Here is a tiny trained network, its code and every weight. The questions are about switching its units off for an input and a class, where a switched-off unit gives its printed mean instead of its output.

import numpy as np


def w(rows, s, z=0):
    codes = np.array(rows[::2]) - 128.0
    scale = np.full(codes.shape[1], s)
    scale[-1] = z or s
    return codes * scale


def norm(h):
    return h / np.sqrt((h * h).mean(-1, keepdims=True) + 1e-5)


def f(y):
    return y / 2 * (1 + np.tanh(0.7978845608 * (y + 0.044715 * y**3)))


def log_softmax(a):
    a = a - a.max(-1, keepdims=True)
    return a - np.log(np.exp(a).sum(-1, keepdims=True))


def net(x, mask):
    res = np.array(x, float).reshape(1, 6) / 4 @ E
    u = 0
    for l in range(3):
        y = f(norm(res) @ A[l][:, :-1].T + A[l][:, -1])
        res = res + np.where(mask[u : u + 9], y, B[l][:, -1]) @ B[l][:, :-1]
        u += 9
    return log_softmax(norm(res)[-1] @ U[:, :-1].T + U[:, -1])


A, B = {}, {}
E = w([
[153,180,47,25,197],'x0',
[128,128,128,128,126],'x1',
[11,135,221,20,60],'x2',
[129,126,124,129,127],'x3',
[110,3,140,108,171],'x4',
[124,129,125,130,131],'x5',
],0.0031)
A[0] = w([
[74,137,110,150,141,118],'L0N1',
[138,114,126,130,68,7],'L0N2',
[186,138,28,195,179,201],'L0N3',
[155,252,127,167,83,33],'L0N4',
[57,178,119,106,27,156],'L0N5',
[91,155,140,166,159,66],'L0N6',
[146,106,199,201,28,156],'L0N7',
[94,160,101,161,197,222],'L0N8',
[75,92,156,176,95,84],'L0N9',
],0.0039,0.0019)
B[0] = w([
[164,128,134,141,114,124],'L0N1',
[175,107,53,145,186,94],'L0N2',
[186,166,232,60,55,254],'L0N3',
[71,136,28,139,64,153],'L0N4',
[173,155,173,110,73,189],'L0N5',
[186,108,114,91,132,108],'L0N6',
[85,224,179,147,252,210],'L0N7',
[177,165,212,112,68,179],'L0N8',
[103,199,59,73,192,143],'L0N9',
],0.0035,0.0024)
A[1] = w([
[122,119,113,116,105,18],'L1N1',
[164,135,77,116,170,135],'L1N2',
[126,131,63,67,169,96],'L1N3',
[85,100,142,227,77,99],'L1N4',
[165,145,122,153,171,160],'L1N5',
[186,201,53,3,125,252],'L1N6',
[133,30,142,127,156,14],'L1N7',
[111,93,158,204,45,25],'L1N8',
[174,97,134,158,199,37],'L1N9',
],0.0061,0.0012)
B[1] = w([
[173,131,131,127,147,113],'L1N1',
[136,38,229,107,129,138],'L1N2',
[87,231,214,176,228,139],'L1N3',
[104,177,214,92,252,155],'L1N4',
[129,96,188,78,48,147],'L1N5',
[64,132,217,206,182,253],'L1N6',
[24,170,16,104,104,147],'L1N7',
[107,145,192,141,231,145],'L1N8',
[122,173,121,113,66,144],'L1N9',
],0.0035,0.0043)
A[2] = w([
[157,228,138,136,61,216],'L2N1',
[39,141,153,106,127,197],'L2N2',
[60,142,139,76,92,138],'L2N3',
[186,114,103,217,186,86],'L2N4',
[121,82,175,218,96,154],'L2N5',
[109,7,142,110,171,168],'L2N6',
[240,112,84,186,155,206],'L2N7',
[131,122,253,179,101,247],'L2N8',
[128,70,90,89,156,145],'L2N9',
],0.0057,0.0013)
B[2] = w([
[41,70,81,157,121,193],'L2N1',
[253,102,135,152,135,197],'L2N2',
[206,44,133,159,79,165],'L2N3',
[149,100,207,106,81,144],'L2N4',
[137,177,133,49,128,160],'L2N5',
[64,250,62,188,59,164],'L2N6',
[80,61,153,73,82,157],'L2N7',
[158,122,33,91,177,255],'L2N8',
[127,196,110,194,131,127],'L2N9',
],0.0058,0.0055)
U = w([
[199,47,198,62,2,111],'0',
[127,214,191,140,249,82],'1',
[15,198,25,214,18,52],'2',
[179,118,37,139,128,251],'3',
],0.0074,0.003)

Each question gives the input, the list of numbers given to net, and the class t.
The units are the neurons (one row each of A and B). Each row of codes is followed by its name. A weight is (code - 128) times the scale printed after its matrix; where a second scale follows, it is the last column's (A, B and U).
mask holds one flag per neuron, layer by layer. A switched-off neuron (its flag False) gives its mean, the last column of its row in B, instead of its output. The means were averaged over made-up inputs and are rounded, as every weight is.
A unit's drop is (log p(t) with every unit on - log p(t) with that unit switched off) / (log p(t) with every unit on - log p(t) with every unit switched off).
The circuit of an input: a set's keep is (log p(t) with only the set's units on - log p(t) with every unit switched off) / (log p(t) with every unit on - log p(t) with every unit switched off). Starting from the 12 units with the biggest drops (on a tie, the unit counted first), units are removed one at a time, each time the one whose removal leaves the highest keep (on an exact tie, the one counted first), for as long as the keep stays at least 0.8.
circuit, biggest first: the units of the circuit, biggest drop first
unit that matters most: the unit with the biggest drop
k most important neurons: the k neurons with the biggest drops, biggest first
top k neurons in layer l: the k neurons of layer l with the biggest drops, biggest first
input [-6,6,5,0,-1,1], class 1: top 2 neurons in layer 2 : (L2N7 L2N4)
input [4,3,-4,8,-3,1], class 0: circuit, biggest first : (L2N7 L2N4 L1N2)
input [1,-7,-8,6,-8,3], class 0: 2 most important neurons : (L2N7 L2N6)
input [-8,4,-2,0,-5,-3], class 1: top neuron in layer 2 : (L2N6)
input [7,4,-6,5,4,1], class 1: top 2 neurons in layer 1 : (L1N6 L1N3)
input [5,-4,2,-3,-7,6], class 2: circuit, biggest first : (L2N1 L2N8)
input [1,5,5,8,6,-5], class 2: circuit, biggest first : (L2N6 L0N3)
input [-4,-8,-5,2,-4,1], class 0: circuit, biggest first : (L2N7 L2N4)
input [3,2,-2,-2,-5,-1], class 2: 4 most important neurons : (L2N1 L0N4 L2N2 L1N4)
input [-3,-7,0,1,7,5], class 2: 2 most important neurons : (L2N6 L2N8)
input [2,7,7,3,-6,5], class 0: top 3 neurons in layer 2 : (L2N6 L2N3 L2N2)
input [-5,-6,1,8,-5,-3], class 1: 2 most important neurons : (L1N4 L2N6)
input [3,-7,-6,-1,-8,4], class 2: top 3 neurons in layer 2 : (L2N1 L2N2 L2N3)
input [6,8,-1,-4,1,-1], class 1: circuit, biggest first : (L1N6)
input [-7,3,4,2,-7,7], class 1: 3 most important neurons : (L1N4 L1N8 L2N6)
input [4,-8,0,0,-6,-4], class 2: 2 most important neurons : (L2N1 L0N4)
input [5,8,1,1,7,5], class 2: top 2 neurons in layer 0 : (L0N7 L0N9)
input [-4,-4,5,3,7,4], class 2: 2 most important neurons : (L2N6 L0N3)
input [-2,-6,-7,8,-6,4], class 0: 3 most important neurons : (L2N7 L2N6 L2N4)
input [7,6,-2,1,5,-1], class 1: unit that matters most : L1N3
input [6,6,-6,-7,-3,0], class 0: top 2 neurons in layer 1 : (L1N4 L1N8)
input [-4,-5,3,-4,3,-5], class 3: top 2 neurons in layer 2 : (L2N2 L2N3)
input [-4,-6,3,-2,7,1], class 2: top 2 neurons in layer 2 : (L2N6 L2N8)
input [2,1,-7,-7,6,1], class 0: 2 most important neurons : (L2N7 L0N3)
input [-3,-8,-5,-7,1,-5], class 0: top 2 neurons in layer 1 : (L1N6 L1N3)
input [3,-3,-6,-8,-8,6], class 2: top 2 neurons in layer 0 : (L0N4 L0N3)
